Below is a small trained network, with its code and all its weights. Each question gives an input and a target symbol and asks what happens when units are switched off, that is, made to give their printed mean instead of their output.

import numpy as np


def w(rows, s, z=0):
    codes = np.array(rows[::2]) - 128.0
    scale = np.full(codes.shape[1], s)
    scale[-1] = z or s
    return codes * scale


def f(y):
    return np.maximum(y, 0)


def softmax(a):
    e = np.exp(a - a.max(-1, keepdims=True))
    return e / e.sum(-1, keepdims=True)


def log_softmax(a):
    a = a - a.max(-1, keepdims=True)
    return a - np.log(np.exp(a).sum(-1, keepdims=True))


def net(x, mask):
    ids = ['ΔΛΣΦαεζηθμτψω'.index(c) for c in x.split()]
    T = len(ids)
    res = E[ids] + P[:T]
    r = res
    for j in range(3):
        rows = slice(4 * j, 4 * j + 4)
        q, k, v = (r @ M[0][rows].T for M in (Q, K, V))
        z = softmax(np.where(np.tri(T) > 0, q @ k.T / 4**0.5, -1e9)) @ v
        o = O[0][rows]
        res = res + np.where(mask[j], z, o[:, -1]) @ o[:, :-1]
    y = f(res @ A[0][:, :-1].T + A[0][:, -1])
    res = res + np.where(mask[3:7], y, B[0][:, -1]) @ B[0][:, :-1]
    return log_softmax(res[-1] @ U[:, :-1].T + U[:, -1])


Q, K, V, O, A, B = {}, {}, {}, {}, {}, {}
E = w([
[143,176,173,44,69,119],'Δ',
[152,164,152,56,85,127],'Λ',
[196,125,105,21,98,157],'Σ',
[169,165,225,115,91,181],'Φ',
[166,110,130,53,223,140],'α',
[90,118,32,165,181,42],'ε',
[224,112,108,126,91,81],'ζ',
[216,92,41,98,130,164],'η',
[112,150,9,170,114,70],'θ',
[61,249,84,94,97,207],'μ',
[221,156,210,169,200,69],'τ',
[225,181,162,131,99,125],'ψ',
[123,200,110,113,131,6],'ω',
],0.016)
P = w([
[148,11,156,111,102,162],'0',
[109,68,123,88,76,165],'1',
[119,80,127,90,90,154],'2',
[121,101,120,87,88,145],'3',
[127,121,119,88,95,141],'4',
[132,140,117,88,100,136],'5',
[138,156,116,88,108,129],'6',
[143,173,111,91,114,125],'7',
[151,188,113,93,123,119],'8',
[158,206,113,93,130,118],'9',
[170,221,116,98,143,111],'10',
[172,234,117,98,148,111],'11',
[182,249,118,100,160,107],'12',
],0.011)
Q[0] = w([
[151,93,181,248,172,165],'H0',
[146,93,85,107,90,42],'H0',
[179,126,120,31,68,144],'H0',
[108,142,88,85,98,179],'H0',
[111,134,212,104,179,121],'H1',
[145,99,84,15,135,56],'H1',
[64,169,132,99,125,218],'H1',
[14,136,184,240,138,84],'H1',
[47,139,134,159,149,110],'H2',
[179,127,39,5,117,81],'H2',
[123,121,212,181,127,134],'H2',
[180,56,228,119,125,219],'H2',
],0.021)
K[0] = w([
[92,40,171,193,74,144],'H0',
[178,113,53,118,174,80],'H0',
[200,210,140,150,150,119],'H0',
[116,214,110,132,119,155],'H0',
[168,47,114,99,178,127],'H1',
[178,146,72,150,149,3],'H1',
[122,143,124,2,137,144],'H1',
[30,27,182,113,90,114],'H1',
[130,37,98,91,142,161],'H2',
[208,235,73,133,171,98],'H2',
[97,73,177,122,105,108],'H2',
[106,169,185,252,79,112],'H2',
],0.019)
V[0] = w([
[158,99,137,3,174,93],'H0',
[111,149,71,84,117,83],'H0',
[219,83,84,46,111,150],'H0',
[99,140,114,110,127,214],'H0',
[121,188,146,169,170,105],'H1',
[184,146,124,20,152,137],'H1',
[54,162,176,125,94,116],'H1',
[208,88,126,139,27,60],'H1',
[196,160,87,215,86,165],'H2',
[140,167,172,81,120,159],'H2',
[154,116,182,102,33,15],'H2',
[74,202,137,164,114,113],'H2',
],0.015)
O[0] = w([
[75,160,110,131,48,197,239],'H0',
[103,128,91,244,108,173,228],'H0',
[76,141,202,177,26,102,254],'H0',
[194,179,112,117,116,75,92],'H0',
[97,130,124,28,128,78,136],'H1',
[120,2,73,186,138,123,217],'H1',
[100,138,216,100,131,89,53],'H1',
[230,166,114,157,224,91,234],'H1',
[170,220,168,136,177,184,150],'H2',
[151,126,133,61,51,144,174],'H2',
[176,44,38,107,192,218,205],'H2',
[168,85,180,208,117,148,62],'H2',
],0.011,0.0098)
A[0] = w([
[206,61,222,116,142,190,2],'N0',
[208,101,177,109,103,193,162],'N1',
[181,55,255,114,167,144,108],'N2',
[175,86,158,145,159,179,134],'N3',
],0.016,0.007)
B[0] = w([
[39,215,6,90,105,116,198],'N0',
[117,96,199,124,177,71,253],'N1',
[120,86,115,233,67,210,150],'N2',
[161,148,150,127,106,148,227],'N3',
],0.017,0.022)
U = w([
[147,104,121,66,157,131,254],'Δ',
[113,90,119,141,131,76,198],'Λ',
[40,94,150,157,110,189,71],'Σ',
[99,120,68,128,92,23,25],'Φ',
[105,147,185,96,60,220,197],'α',
[91,255,124,106,179,106,116],'ε',
[82,192,202,181,155,218,99],'ζ',
[148,152,120,184,113,39,75],'η',
[192,178,99,168,149,158,182],'θ',
[195,119,89,157,69,200,165],'μ',
[143,151,21,90,104,188,93],'τ',
[112,95,112,164,106,138,135],'ψ',
[58,74,108,204,211,114,149],'ω',
],0.008,0.0063)

Each question gives the input, a string of symbols that net reads in full, and the target symbol t.
The units are the heads (4 rows each of Q, K, V and O) and the neurons (one row each of A and B). Each row of codes is followed by its name. A weight is (code - 128) times the scale printed after its matrix; where a second scale follows, it is the last column's (O, A, B and U).
mask holds one flag per unit, heads first, then neurons. A switched-off unit (its flag False) gives its mean, the last column of its rows in O or B, instead of its output. The means were averaged over made-up inputs and are rounded, as every weight is.
A unit's drop is (log p(t) with every unit on - log p(t) with that unit switched off) / (log p(t) with every unit on - log p(t) with every unit switched off).
The circuit of an input: a set's keep is (log p(t) with only the set's units on - log p(t) with every unit switched off) / (log p(t) with every unit on - log p(t) with every unit switched off). Starting from all 7 units, units are removed one at a time, each time the one whose removal leaves the highest keep (on an exact tie, the one counted first), for as long as the keep stays at least 0.8.
circuit, biggest first: the units of the circuit, biggest drop first
unit that matters most: the unit with the biggest drop
k most important neurons: the k neurons with the biggest drops, biggest first
which heads matter: for each layer, one digit per head in row order, 1 if its drop is at least 0.15 and else 0, layers parted by /
input ζ τ Λ θ, target θ: unit that matters most	N1
input ζ η Λ τ Λ ψ ζ, target ε: circuit, biggest first	H2; N0; N1; H0
input η Λ ε ε ε θ ζ Λ τ, target η: which heads matter	110
input α α α Λ ψ ε α, target ε: circuit, biggest first	H2; N1; N0
input ζ η θ Σ Λ, target ζ: which heads matter	011
input μ μ Φ ψ α θ, target Φ: which heads matter	001
input η Σ μ Λ, target η: circuit, biggest first	H2; H0
input θ ε η ε Δ ε ε η Λ θ ε η, target ζ: which heads matter	101
input Λ Δ α Λ ε θ θ Σ Λ ε θ ζ, target ζ: circuit, biggest first	H2; H0
input η ζ τ Λ Δ ψ ζ ω Φ ω ε Λ, target τ: which heads matter	101
input ζ ε ζ ζ α ε ζ η, target μ: which heads matter	110
input ω ε Φ ε τ Λ ε Λ, target α: circuit, biggest first	N0; H1
input Δ Σ ε Δ Φ, target τ: circuit, biggest first	N0; H2
input τ ε Φ, target Σ: which heads matter	110
input θ ψ ψ Σ, target ε: most important neuron	N0
input ω Φ Λ Λ Λ τ τ Λ ε ε ε ε, target ω: which heads matter	111
input ε ε ε ε Λ ζ Σ ε ψ Λ Λ θ, target τ: which heads matter	001
input Φ Λ Λ ε α α ε, target Φ: 2 most important neurons	N3; N2
input τ ω ζ α ζ Σ Λ ζ τ Δ Λ θ μ, target τ: which heads matter	100
input ψ θ ε ζ Δ η ε ε Λ, target α: 3 most important neurons	N0; N1; N2
input η α Δ, target μ: unit that matters most	H1
input Φ Δ ε ε ε Δ ω, target μ: 2 most important neurons	N1; N0
input Δ ε Δ η ψ Λ, target ε: which heads matter	001
input Δ ε ζ τ ε Λ τ μ Σ, target Δ: circuit, biggest first	H1; N0
input ω Σ ε ε ψ Λ μ ζ, target η: circuit, biggest first	H2; N1
input Λ Λ Δ Λ Σ Φ Δ Δ ω ε η, target τ: 2 most important neurons	N0; N3
input ε ε Δ Σ η Σ ε, target τ: which heads matter	100
